Here is a tiny trained network, its code and every weight. The questions are about switching its units off for an input and a target symbol, where a switched-off unit gives its printed mean instead of its output.

import numpy as np


def w(rows, s, z=0):
    codes = np.array(rows[::2]) - 128.0
    scale = np.full(codes.shape[1], s)
    scale[-1] = z or s
    return codes * scale


def norm(h):
    return h / np.sqrt((h * h).mean(-1, keepdims=True) + 1e-5)


def f(y):
    return y / 2 * (1 + np.tanh(0.7978845608 * (y + 0.044715 * y**3)))


def softmax(a):
    e = np.exp(a - a.max(-1, keepdims=True))
    return e / e.sum(-1, keepdims=True)


def log_softmax(a):
    a = a - a.max(-1, keepdims=True)
    return a - np.log(np.exp(a).sum(-1, keepdims=True))


def net(x, mask):
    ids = ['αγζηθλμξπσψ'.index(c) for c in x.split()]
    T = len(ids)
    res = E[ids] + P[:T]
    u = 0
    for l in range(3):
        q, k, v = (norm(res) @ M[l].T for M in (Q, K, V))
        z = softmax(np.where(np.tri(T) > 0, q @ k.T / 2**0.5, -1e9)) @ v
        res = res + np.where(mask[u], z, O[l][:, -1]) @ O[l][:, :-1]
        u += 1
        y = f(norm(res) @ A[l][:, :-1].T + A[l][:, -1])
        res = res + np.where(mask[u : u + 4], y, B[l][:, -1]) @ B[l][:, :-1]
        u += 4
    return log_softmax(norm(res)[-1] @ U[:, :-1].T + U[:, -1])


Q, K, V, O, A, B = {}, {}, {}, {}, {}, {}
E = w([
[84,156,126,118,128,141,126,126],'α',
[68,147,120,120,132,145,130,116],'γ',
[137,100,215,127,136,68,200,111],'ζ',
[137,60,129,134,82,142,159,135],'η',
[133,116,73,209,121,64,246,95],'θ',
[134,100,114,111,59,143,148,139],'λ',
[100,178,156,145,120,142,103,170],'μ',
[123,118,145,110,134,193,118,53],'ξ',
[167,113,142,154,60,117,111,120],'π',
[145,93,143,171,160,144,82,149],'σ',
[122,50,121,90,104,148,141,148],'ψ',
],0.011)
P = w([
[185,219,82,143,235,202,180,117],'0',
[80,89,123,206,109,182,202,135],'1',
[87,88,133,202,89,153,174,136],'2',
[86,127,126,189,121,139,134,128],'3',
[75,121,124,170,115,131,113,117],'4',
[78,123,128,158,115,115,88,127],'5',
[70,129,130,145,110,100,65,119],'6',
[82,141,130,130,108,80,34,122],'7',
[77,134,121,124,115,72,21,123],'8',
[80,122,123,115,113,64,3,122],'9',
],0.0035)
Q[0] = w([
[246,97,88,102,120,99,187,139],'L0H0',
[129,88,133,114,62,121,92,133],'L0H0',
],0.013)
K[0] = w([
[131,175,128,192,149,153,254,146],'L0H0',
[209,173,129,100,164,127,126,114],'L0H0',
],0.0098)
V[0] = w([
[173,137,147,38,118,100,166,33],'L0H0',
[194,163,189,205,79,108,1,41],'L0H0',
],0.0038)
O[0] = w([
[121,180,197,103,182,213,176,87,195],'L0H0',
[146,97,115,211,110,191,253,140,249],'L0H0',
],0.0057,0.0015)
A[0] = w([
[207,166,120,189,87,117,164,57,188],'L0N0',
[115,159,165,76,253,43,59,124,8],'L0N1',
[108,134,204,134,171,161,139,54,33],'L0N2',
[96,80,74,59,215,144,173,189,158],'L0N3',
],0.0042,0.0015)
B[0] = w([
[96,46,113,108,55,60,152,139,249],'L0N0',
[187,2,241,181,59,2,104,149,82],'L0N1',
[4,167,206,145,77,118,3,122,234],'L0N2',
[177,150,130,172,19,117,247,132,116],'L0N3',
],0.0038,0.0017)
Q[1] = w([
[160,152,99,187,153,180,228,126],'L1H0',
[145,36,118,114,1,151,149,151],'L1H0',
],0.0098)
K[1] = w([
[153,142,125,254,75,98,93,69],'L1H0',
[240,176,106,100,219,123,138,88],'L1H0',
],0.0088)
V[1] = w([
[151,100,205,144,26,36,188,223],'L1H0',
[74,236,144,127,90,132,115,252],'L1H0',
],0.0033)
O[1] = w([
[67,143,211,121,59,115,177,45,4],'L1H0',
[226,123,90,136,68,113,123,2,122],'L1H0',
],0.0041,0.002)
A[1] = w([
[214,71,255,170,169,84,112,124,179],'L1N0',
[167,96,200,143,95,166,119,96,14],'L1N1',
[99,64,95,95,149,128,187,93,247],'L1N2',
[137,71,160,100,174,71,170,119,100],'L1N3',
],0.0066,0.0015)
B[1] = w([
[63,152,79,52,172,142,204,187,150],'L1N0',
[136,173,120,71,126,187,69,108,188],'L1N1',
[162,176,141,143,117,81,71,126,252],'L1N2',
[66,206,64,140,1,157,129,90,113],'L1N3',
],0.0067,0.0025)
Q[2] = w([
[97,109,82,185,181,44,91,126],'L2H0',
[165,28,61,108,1,118,104,179],'L2H0',
],0.0076)
K[2] = w([
[69,159,212,205,172,78,130,207],'L2H0',
[255,181,15,89,130,132,168,189],'L2H0',
],0.0073)
V[2] = w([
[58,37,101,33,253,139,186,49],'L2H0',
[52,20,58,221,18,160,49,99],'L2H0',
],0.0031)
O[2] = w([
[190,9,73,1,8,196,151,99,85],'L2H0',
[106,30,234,59,248,83,176,78,251],'L2H0',
],0.0047,0.0025)
A[2] = w([
[111,193,167,91,208,255,74,91,90],'L2N0',
[122,107,80,197,177,93,155,203,78],'L2N1',
[101,104,228,145,148,131,160,75,54],'L2N2',
[142,97,65,87,74,96,74,36,3],'L2N3',
],0.0064,0.0029)
B[2] = w([
[194,122,226,91,51,128,66,2,254],'L2N0',
[68,119,78,54,190,236,92,23,169],'L2N1',
[216,124,87,161,128,168,139,184,199],'L2N2',
[158,175,133,103,194,145,219,112,150],'L2N3',
],0.007,0.0056)
U = w([
[194,202,31,108,100,140,82,179,198],'α',
[201,176,145,74,230,97,233,102,48],'γ',
[46,157,177,21,87,111,223,154,132],'ζ',
[109,3,67,127,61,92,101,131,5],'η',
[116,129,67,198,139,19,142,36,161],'θ',
[211,39,148,122,202,45,110,178,116],'λ',
[78,254,158,190,187,130,40,139,85],'μ',
[169,135,212,115,80,164,80,53,189],'ξ',
[139,125,189,227,131,194,224,177,109],'π',
[79,92,65,78,209,227,125,123,89],'σ',
[70,116,188,121,81,70,44,226,153],'ψ',
],0.0077,0.0026)

Each question gives the input, a string of symbols that net reads in full, and the target symbol t.
The units are the heads (2 rows each of Q, K, V and O) and the neurons (one row each of A and B). Each row of codes is followed by its name. A weight is (code - 128) times the scale printed after its matrix; where a second scale follows, it is the last column's (O, A, B and U).
mask holds one flag per unit, layer by layer, with each layer's heads first. A switched-off unit (its flag False) gives its mean, the last column of its rows in O or B, instead of its output. The means were averaged over made-up inputs and are rounded, as every weight is.
A unit's drop is (log p(t) with every unit on - log p(t) with that unit switched off) / (log p(t) with every unit on - log p(t) with every unit switched off).
The circuit of an input: a set's keep is (log p(t) with only the set's units on - log p(t) with every unit switched off) / (log p(t) with every unit on - log p(t) with every unit switched off). Starting from the 12 units with the biggest drops (on a tie, the unit counted first), units are removed one at a time, each time the one whose removal leaves the highest keep (on an exact tie, the one counted first), for as long as the keep stays at least 0.8.
circuit, biggest first: the units of the circuit, biggest drop first
unit that matters most: the unit with the biggest drop
k most important neurons: the k neurons with the biggest drops, biggest first
top k neurons in layer l: the k neurons of layer l with the biggest drops, biggest first
input ψ λ μ α θ ψ γ λ, target ζ: circuit, biggest first : (L2N0 L1H0 L0N3)
input π ξ α λ θ γ ξ ψ, target π: circuit, biggest first : (L0H0 L2N0 L2H0)
input λ λ π λ α π ξ λ λ, target α: circuit, biggest first : (L2H0 L2N0)
input ξ λ η ψ μ α, target ψ: circuit, biggest first : (L0H0 L0N1 L2N0)
input η η ζ π ζ, target ζ: unit that matters most : L1N0
input ψ ξ ξ λ λ, target ζ: 3 most important neurons : (L1N0 L2N0 L0N1)
input α α ξ ψ γ, target ψ: circuit, biggest first : (L0H0 L0N1 L2N0)
input ψ θ μ, target ψ: circuit, biggest first : (L0H0 L0N1 L2N0)
input π ξ ξ α η, target π: circuit, biggest first : (L2N0 L0H0)
input ξ ξ λ π α, target π: circuit, biggest first : (L0H0 L2N0)
input γ γ ξ ψ ζ ξ ξ ξ γ η, target λ: 2 most important neurons : (L0N2 L2N0)
input ξ α π, target σ: circuit, biggest first : (L1H0 L2N1 L2N0)
input λ ξ λ λ σ γ, target σ: circuit, biggest first : (L0H0 L2N1 L2N0)
input λ ζ π, target α: 3 most important neurons : (L2N0 L0N0 L0N2)
input ξ λ μ ξ ξ ξ ψ σ α λ, target σ: circuit, biggest first : (L1H0 L2N1 L2N0)
input α σ ξ λ α μ η, target γ: unit that matters most : L2N3
input ξ λ λ α, target λ: top 2 neurons in layer 2 : (L2N2 L2N0)
input λ ξ ζ η, target α: circuit, biggest first : (L2H0 L0H0 L0N2 L2N0)
input α ψ ξ λ μ γ ζ ζ σ, target σ: top 2 neurons in layer 2 : (L2N1 L2N0)
input π σ ζ ξ λ θ ξ λ θ η, target π: unit that matters most : L1H0
input μ ξ α λ γ π, target θ: 2 most important neurons : (L0N2 L2N0)
input ξ ξ λ ξ ξ ψ, target σ: 3 most important neurons : (L2N1 L2N0 L0N3)
input γ ξ λ, target λ: top 2 neurons in layer 0 : (L0N1 L0N2)
input μ ξ ψ α λ, target θ: 3 most important neurons : (L0N2 L2N0 L2N2)
input ξ σ ξ ψ, target σ: circuit, biggest first : (L1H0 L2N1)
input ξ ξ π ξ α, target π: 2 most important neurons : (L1N1 L2N2)
input λ α γ γ γ γ ξ π π γ, target π: 2 most important neurons : (L2N0 L2N2)
